Here is a tiny trained network, its code and every weight. The questions are about switching its units off for an input and a class, where a switched-off unit gives its printed mean instead of its output.

import numpy as np


def w(rows, s, z=0):
    codes = np.array(rows[::2]) - 128.0
    scale = np.full(codes.shape[1], s)
    scale[-1] = z or s
    return codes * scale


def norm(h):
    return h / np.sqrt((h * h).mean(-1, keepdims=True) + 1e-5)


def f(y):
    return np.maximum(y, 0)


def log_softmax(a):
    a = a - a.max(-1, keepdims=True)
    return a - np.log(np.exp(a).sum(-1, keepdims=True))


def net(x, mask):
    res = np.array(x, float).reshape(1, 7) / 4 @ E
    u = 0
    for l in range(2):
        y = f(norm(res) @ A[l][:, :-1].T + A[l][:, -1])
        res = res + np.where(mask[u : u + 6], y, B[l][:, -1]) @ B[l][:, :-1]
        u += 6
    return log_softmax(norm(res)[-1] @ U[:, :-1].T + U[:, -1])


A, B = {}, {}
E = w([
[119,148,137,100,67,91,65,38,118,89,133,144],'x0',
[149,179,3,41,117,120,113,43,230,246,182,82],'x1',
[64,57,119,236,96,160,119,117,185,93,104,65],'x2',
[102,179,101,85,85,46,64,97,66,98,101,130],'x3',
[186,127,44,255,159,106,204,136,150,125,181,105],'x4',
[178,32,127,108,27,48,128,117,194,94,200,191],'x5',
[85,88,96,170,54,106,153,150,180,181,31,133],'x6',
],0.0072)
A[0] = w([
[179,172,116,148,162,80,164,186,30,111,115,148,114],'L0N1',
[244,104,91,180,137,65,176,132,146,109,229,172,109],'L0N2',
[142,118,120,93,103,50,90,59,151,73,232,128,162],'L0N3',
[87,72,84,249,76,118,151,109,173,98,120,80,111],'L0N4',
[92,84,144,185,98,123,112,126,143,77,136,96,1],'L0N5',
[125,102,123,184,66,36,122,140,88,86,72,174,163],'L0N6',
],0.015,0.0045)
B[0] = w([
[96,150,188,175,198,137,53,126,150,107,128,149,210],'L0N1',
[36,158,36,86,207,159,179,129,215,201,114,181,249],'L0N2',
[210,97,110,91,32,148,107,103,51,111,74,96,246],'L0N3',
[142,96,141,206,147,122,77,182,184,156,131,196,236],'L0N4',
[136,147,142,125,245,109,118,129,84,95,110,159,175],'L0N5',
[144,130,151,52,42,187,163,122,79,100,136,79,222],'L0N6',
],0.012,0.015)
A[1] = w([
[96,124,138,192,150,58,175,166,176,173,139,117,5],'L1N1',
[153,228,74,101,170,74,105,67,115,129,161,97,134],'L1N2',
[118,145,17,82,57,116,174,91,138,168,74,108,169],'L1N3',
[83,196,54,148,158,103,106,10,151,190,118,26,153],'L1N4',
[106,115,60,252,90,86,90,109,208,188,104,110,86],'L1N5',
[127,128,175,148,180,169,198,141,117,158,106,87,113],'L1N6',
],0.016,0.0022)
B[1] = w([
[158,125,101,137,195,110,32,136,169,177,74,165,178],'L1N1',
[75,46,67,118,98,181,188,108,177,136,83,131,169],'L1N2',
[143,158,205,159,84,40,195,195,184,176,196,44,248],'L1N3',
[24,209,73,110,140,174,100,7,47,102,131,60,193],'L1N4',
[174,88,57,133,90,197,98,90,50,51,67,151,210],'L1N5',
[200,163,151,89,98,70,110,165,173,160,162,146,170],'L1N6',
],0.011,0.017)
U = w([
[201,109,114,83,18,100,170,151,151,189,104,77,199],'0',
[48,176,67,84,122,124,216,74,171,207,138,48,144],'1',
[118,99,145,95,165,58,182,89,114,128,133,163,3],'2',
[148,124,153,103,92,168,77,86,51,68,76,95,222],'3',
[106,108,64,206,222,164,103,155,193,176,63,187,145],'4',
[117,146,247,169,208,107,108,199,133,108,125,152,90],'5',
],0.012,0.0043)

Each question gives the input, the list of numbers given to net, and the class t.
The units are the neurons (one row each of A and B). Each row of codes is followed by its name. A weight is (code - 128) times the scale printed after its matrix; where a second scale follows, it is the last column's (A, B and U).
mask holds one flag per neuron, layer by layer. A switched-off neuron (its flag False) gives its mean, the last column of its row in B, instead of its output. The means were averaged over made-up inputs and are rounded, as every weight is.
A unit's drop is (log p(t) with every unit on - log p(t) with that unit switched off) / (log p(t) with every unit on - log p(t) with every unit switched off).
The circuit of an input: a set's keep is (log p(t) with only the set's units on - log p(t) with every unit switched off) / (log p(t) with every unit on - log p(t) with every unit switched off). Starting from all 12 units, units are removed one at a time, each time the one whose removal leaves the highest keep (on an exact tie, the one counted first), for as long as the keep stays at least 0.8.
circuit, biggest first: the units of the circuit, biggest drop first
most important unit: the unit with the biggest drop
top k neurons: the k neurons with the biggest drops, biggest first
top k neurons in layer l: the k neurons of layer l with the biggest drops, biggest first
drop when u is switched off: that unit's drop, to one decimal
input [-6,-6,0,2,-1,-6,6], class 5: most important unit	L0N3
input [0,4,0,-3,-1,6,-7], class 1: top 2 neurons	[L0N2; L0N4]
input [5,1,0,2,1,3,-6], class 0: top 2 neurons	[L0N3; L1N3]
input [-8,-4,5,5,-3,-6,0], class 5: circuit, biggest first	[L0N2; L0N3]
input [-5,8,5,-6,3,-7,-5], class 3: top 3 neurons in layer 0	[L0N2; L0N6; L0N5]
input [6,-4,-7,4,-4,6,-3], class 0: top 2 neurons in layer 1	[L1N4; L1N5]
input [-8,2,-6,7,6,5,-8], class 1: circuit, biggest first	[L0N2; L0N4]
input [0,2,-5,-7,-4,-4,2], class 0: top 2 neurons in layer 0	[L0N2; L0N4]
input [-6,-8,1,7,4,1,3], class 5: top 2 neurons	[L0N6; L0N3]
input [3,-7,0,-5,-2,8,7], class 3: top 3 neurons	[L0N6; L1N3; L0N5]
input [6,2,4,4,5,-8,-2], class 3: top 2 neurons in layer 1	[L1N5; L1N4]
input [5,4,3,8,8,-4,1], class 0: top 3 neurons	[L0N1; L1N3; L0N3]
input [7,7,-6,-5,4,7,1], class 1: top 3 neurons	[L0N2; L1N4; L0N4]
input [2,-7,6,8,4,0,-1], class 5: most important unit	L0N4
input [7,1,0,-6,-7,-6,-5], class 1: top 2 neurons in layer 1	[L1N5; L1N2]
input [-1,1,-2,-7,-4,-4,-7], class 0: top 4 neurons in layer 1	[L1N6; L1N4; L1N1; L1N2]
input [6,-6,0,-1,5,-4,-8], class 5: top 2 neurons in layer 0	[L0N1; L0N2]
input [-5,0,-7,8,0,-2,5], class 3: top 4 neurons in layer 0	[L0N1; L0N4; L0N2; L0N6]
input [5,8,8,-2,2,-4,-2], class 3: top 2 neurons	[L1N5; L0N2]
input [5,8,2,8,5,2,1], class 0: most important unit	L0N3
input [0,1,-4,4,2,4,-1], class 1: top 3 neurons	[L0N2; L0N4; L1N4]
input [-1,5,5,6,1,2,8], class 3: top 3 neurons	[L0N4; L1N5; L0N2]
input [4,-5,-2,4,-7,-6,-5], class 5: top 3 neurons	[L0N3; L1N5; L1N4]
input [-7,-8,-4,-8,0,-3,7], class 5: top 2 neurons in layer 0	[L0N2; L0N4]
input [-7,4,-3,7,7,6,-8], class 1: top 2 neurons in layer 0	[L0N2; L0N3]
input [-1,-2,-3,8,-3,8,-8], class 0: drop when L1N3 is switched off	0.2
input [0,-2,-8,0,1,0,3], class 5: top neuron in layer 0	[L0N1]
input [-6,-8,-1,-1,-1,-6,-1], class 5: drop when L0N2 is switched off	0.3
